Below is a small trained network, with its code and all its weights. Each question gives an input and a class and asks what happens when units are switched off, that is, made to give their printed mean instead of their output.

import numpy as np


def w(rows, s, z=0):
    codes = np.array(rows[::2]) - 128.0
    scale = np.full(codes.shape[1], s)
    scale[-1] = z or s
    return codes * scale


def f(y):
    return np.maximum(y, 0)


def log_softmax(a):
    a = a - a.max(-1, keepdims=True)
    return a - np.log(np.exp(a).sum(-1, keepdims=True))


def net(x, mask):
    res = np.array(x, float).reshape(1, 2) / 4 @ E
    y = f(res @ A[0][:, :-1].T + A[0][:, -1])
    res = res + np.where(mask, y, B[0][:, -1]) @ B[0][:, :-1]
    return log_softmax(res[-1] @ U[:, :-1].T + U[:, -1])


A, B = {}, {}
E = w([
[4,204,125],'x0',
[198,204,31],'x1',
],0.011)
A[0] = w([
[89,195,140,123],'n0',
[160,184,43,138],'n1',
[59,215,124,119],'n2',
[98,74,225,172],'n3',
[169,180,140,226],'n4',
[239,80,81,114],'n5',
[212,244,51,86],'n6',
[145,159,94,252],'n7',
[226,64,98,118],'n8',
[141,214,69,117],'n9',
[62,196,139,95],'n10',
[71,237,102,115],'n11',
[72,171,65,116],'n12',
[81,193,121,129],'n13',
],0.011,0.013)
B[0] = w([
[169,73,122,177],'n0',
[51,167,178,207],'n1',
[158,66,131,203],'n2',
[53,128,154,254],'n3',
[88,109,72,229],'n4',
[160,55,144,221],'n5',
[90,171,252,220],'n6',
[90,112,40,254],'n7',
[158,52,138,218],'n8',
[98,109,175,193],'n9',
[178,82,150,182],'n10',
[157,76,133,205],'n11',
[167,72,148,179],'n12',
[164,78,119,185],'n13',
],0.013,0.012)
U = w([
[204,49,146,103],'0',
[69,134,216,154],'1',
[79,118,2,255],'2',
[174,149,98,74],'3',
[159,153,137,84],'4',
[160,146,125,78],'5',
[180,159,98,83],'6',
[171,159,98,81],'7',
],0.014,0.006)

Each question gives the input, the list of numbers given to net, and the class t.
The units are the neurons (one row each of A and B). Each row of codes is followed by its name. A weight is (code - 128) times the scale printed after its matrix; where a second scale follows, it is the last column's (A, B and U).
mask holds one flag per neuron, in row order. A switched-off neuron (its flag False) gives its mean, the last column of its row in B, instead of its output. The means were averaged over made-up inputs and are rounded, as every weight is.
A unit's drop is (log p(t) with every unit on - log p(t) with that unit switched off) / (log p(t) with every unit on - log p(t) with every unit switched off).
unit that matters most: the unit with the biggest drop
k most important neurons: the k neurons with the biggest drops, biggest first
drop when u is switched off: that unit's drop, to one decimal
input [4,4], class 0: 4 most important neurons : (n3; n11; n12; n2)
input [1,-3], class 2: 3 most important neurons : (n6; n1; n9)
input [-5,-8], class 1: unit that matters most : n3
input [4,-4], class 0: 2 most important neurons : (n6; n1)
input [2,3], class 2: 2 most important neurons : (n7; n3)
input [5,6], class 1: 3 most important neurons : (n6; n1; n9)
input [0,7], class 1: drop when n6 is switched off : 0.9
input [-1,4], class 1: drop when n6 is switched off : 1.1
input [-4,-5], class 1: drop when n6 is switched off : -0.1
input [4,5], class 1: drop when n3 is switched off : -0.2
input [2,-3], class 2: 2 most important neurons : (n6; n1)
